Each row has a name. Each question is about the rows just above it. Places in a row count from 0.

<61>: [125 172  92 172  96 160 108]
<187>: [ 88 176 139 158  90 117  95]
<77>: [125  80  92 172  96 160 108]
<37>: [ 82 123  79 173 136 131 149]
<73>: [178  77 109 104 106 123 152]
<212>: [162 158 147 107  81 136 174]
<44>: [ 90 141  78 175 168 156 163]
<130>: [172 152 110 128 158  91 160]
<38>: [113 141 128 149 140 142  82]
<218>: [116 142 163 111  92 144  99]
<100>: [144 106 152  79 132 103 144]
<114>: [135 133 159 152 101 144 122]
Where does [135 133 160 152 101 144 122] differ from <114>, and what was there? | 2, [159]
One entry of <77> was changed: [125  80  92 171  96 160 108]. Where, and from what? | 3, [172]

<46>: [102 170 120 110 154 115]
<139>: [100 148 132  86 127 118]
<31>: [113 137 118 107  92  81]
<96>: [125 160 101 147  83  70]
<32>: [126  95 117 151 130 141]
Where does [125 160 102 147  83  70] differ from <96>, and what was there? | 2, [101]
The entry that follows [102]: | [170]
Where does [126  95 117 151 131 141] differ from <32>, and what was there? | 4, [130]
The entry that follows [100]: | [148]
Where does [126  96 117 151 130 141] differ from <32>, and what was there? | 1, [95]
One entry of <96> was changed: [125 160 100 147  83  70]. Where, and from what? | 2, [101]

<142>: [110 123 113 101 150 179 152 107 129 119 131 139]
<47>: [132 145 123 139 131 148 137 119 134  81 134 126]
<148>: [156 116 181 161 112 124 118  99 156 125 128 101]
<50>: [134 113 130 137 131 135 127 124 153 143 126 116]
<134>: [136 107 122 129 125 123 122 170 171 142 129  75]
<24>: [139 134 145 144 112 140 141 136 126 130 129 138]
Changed <47>: [132 145 123 140 131 148 137 119 134  81 134 126]. Place and old value: | 3, [139]
One entry of <47> was changed: [133 145 123 139 131 148 137 119 134  81 134 126]. Where, and from what? | 0, [132]
One entry of <24> was changed: [139 134 145 144 113 140 141 136 126 130 129 138]. Where, and from what? | 4, [112]
The entry that follows [99]: | [156]
The entry that follows [148]: | [137]

<146>: [110 148 163 152 137 102 123 130 131 185 122 131 102 139 125 120  99 126
 161 144 139 137 124 108 106 142 147 144 132 109 125 137 132  87 149  97
 113 146 100 140 132 120 158 126 111 134 133 112 129 168 131 128 115 119
 110 136 116 105 140 177 131 133 127]
<9>: [158 142  96 126 127 130 124 142 118 110 103 118 150  92 107 124 123 115
 132 116 136  95 160 147 131 108 113 123 141 145 120 100 121 137 107 137
 135  93 119 136 134 157 125 125 193 137 140 146 124  85 126 119 100 122
 148 132 131 135 151  93 125 115 115]
<66>: [133 117 110 116 126 154 141  98 129  86 145 122 146 136 152 154 177 148
 102 117 124 152 147 143 151 150  98 150 119 110 132 127 141 145 133 135
 147 147 160  98 146 120 115 133  94 113 118 134 131 116 133 153 157 138
 133 101 129 153 109 138 108 107 144]
<58>: [110 148 163 152 137 102 123 130 131 185 122 131 102 139 125 120  99 143
 161 144 139 137 124 108 106 142 147 144 132 109 125 137 132  87 149  97
 113 146 100 140 132 120 158 126 111 134 133 112 129 168 131 128 115 119
 110 136 116 105 140 177 131 133 127]
<161>: [131 133 136 134 134 124 142 131 125  82 143 147 100 141 151 119 143 121
  96 139 100 129 102 103 132 124 124  98 142 109 163 143 140 149 122 137
 120 131 140 102 125 130 103 146  91 109 124 128 108 156 151 152 187 138
 116 122 137 116  89 129 120 124 111]
<91>: [149 126 101 118 116 140 125 140 136 116 118 116 167  93 110 134 149 132
 139 100 138 113 156 160 142 116 114 130 116 155 108 102 115 154 117 136
 138 112 134 144 139 153 124 129 179 134 130 131 139  78 109 120  88 124
 150 139 132 146 154  90 129 127  86]
<17>: [120 164 137 136 137 124 163 133 130 138  83 117 117 109 132 119 128 135
 113 117 129 136 187 125 130 141  85 153 151 122 125 121 140 100 157  94
 128 132 122 135 156 123 137 112 170 118 145 132 130 111 147 105 124 112
 129 113 104 139 151 134 124  90 143]
Changed <9>: [158 142  96 126 127 130 124 142 119 110 103 118 150  92 107 124 123 115
 132 116 136  95 160 147 131 108 113 123 141 145 120 100 121 137 107 137
 135  93 119 136 134 157 125 125 193 137 140 146 124  85 126 119 100 122
 148 132 131 135 151  93 125 115 115]. Place and old value: | 8, [118]
One entry of <66> was changed: [133 117 110 116 126 154 141  98 129  86 145 122 146 136 152 154 177 148
 102 117 124 152 147 143 151 150  98 150 119 110 132 127 141 145 133 134
 147 147 160  98 146 120 115 133  94 113 118 134 131 116 133 153 157 138
 133 101 129 153 109 138 108 107 144]. Where, and from what? | 35, [135]
One entry of <146> was changed: [110 148 163 152 137 102 123 130 131 185 122 131 102 139 125 120  99 126
 161 144 139 137 124 108 106 142 147 144 132 109 125 137 132  87 149  97
 113 146 100 140 132 120 158 126 111 134 133 112 129 168 131 128 115 119
 110 136 116 105 140 177 131 133 128]. Where, and from what? | 62, [127]
Whose row is [110 148 163 152 137 102 123 130 131 185 122 131 102 139 125 120  99 143
 161 144 139 137 124 108 106 142 147 144 132 109 125 137 132  87 149  97
 113 146 100 140 132 120 158 126 111 134 133 112 129 168 131 128 115 119
 110 136 116 105 140 177 131 133 127]? | <58>
The entry that follows [82]: | [143]
The entry that follows [155]: | [108]

<141>: [116 111 148 173 146 149 103 112]
<75>: [171 110 164 100 156 175  94  85]
<138>: [171 110 164 100 156 175  94 108]
<57>: [132 106  91  90  89 107 110  83]
<11>: [124 122 160 139 100  80 105 158]
What comes right after [91] in the named rows? | [90]
Right after [80] comes | [105]

<69>: [130 130 119 144 146 191 134 127 121 125 145 122 102 134  77 139 122  90
 154  78]
<94>: [128 128 127 127 129 128 128 129 129 128 127 127 128 129 129 127 128 128
 127 128]
<93>: [129 127 126 127 128 126 128 129 129 129 127 127 128 129 130 127 127 129
 126 130]
Where does [130 130 119 145 146 191 134 127 121 125 145 122 102 134  77 139 122  90
 154  78] differ from <69>, and what was there? | 3, [144]
The entry that follows [121]: | [125]
Changed <69>: [130 130 119 144 146 191 134 127 121 125 145 122 102 134  77 139 122  90
 155  78]. Place and old value: | 18, [154]
Right after [146] comes | [191]
Changed <94>: [128 128 127 127 129 128 128 129 129 128 127 127 128 129 128 127 128 128
 127 128]. Place and old value: | 14, [129]
Changed <69>: [130 130 119 144 146 191 134 127 121 125 145 122 102 134  77 139 122  91
 154  78]. Place and old value: | 17, [90]

<175>: [101 132  85 157]
<76>: [177 107 103 132]
<82>: [108 157 100 165]
<89>: [ 83 149 158 119]
<182>: [124 109 130 183]
<10>: [ 76 122 153 123]
<112>: [101 107 131 176]
<18>: [155 174 150 135]
<39>: [133 123  73 132]
Right after [122] comes | [153]
Changed <18>: [155 174 149 135]. Place and old value: | 2, [150]
What comes right after [131] in the named rows? | [176]
Changed <82>: [108 158 100 165]. Place and old value: | 1, [157]

<131>: [ 93 112 124 119  77  84 174  75]
<206>: [101 114 123 118  82  78 180  72]
<35>: [ 79 103 129 119  61 107 163  91]
<106>: [102 115 129 124  98 122 143 112]
<157>: [102 117 128  99 100 115 146 111]
<194>: [ 76 102 139 126  81 142 111 144]
<74>: [134 133 120 124 128  88 156 100]
<197>: [118 123 125 123 110  97 154  99]
<164>: [113 121 133 129 116 153 115 141]
<143>: [102 117 128 124 100 118 146 111]
<188>: [ 68  99 136 122  61 151 135 118]
<204>: [114 117 133 127 109 150 121 118]
What comes right after [93] in the named rows? | [112]
Right after [153] comes | [115]
What comes right after [150] in the named rows? | [121]
What comes right after [98] in the named rows? | [122]
One entry of <197> was changed: [118 123 126 123 110  97 154  99]. Where, and from what? | 2, [125]
What comes right after [139] in the named rows? | [126]
Right after [82] comes | [78]

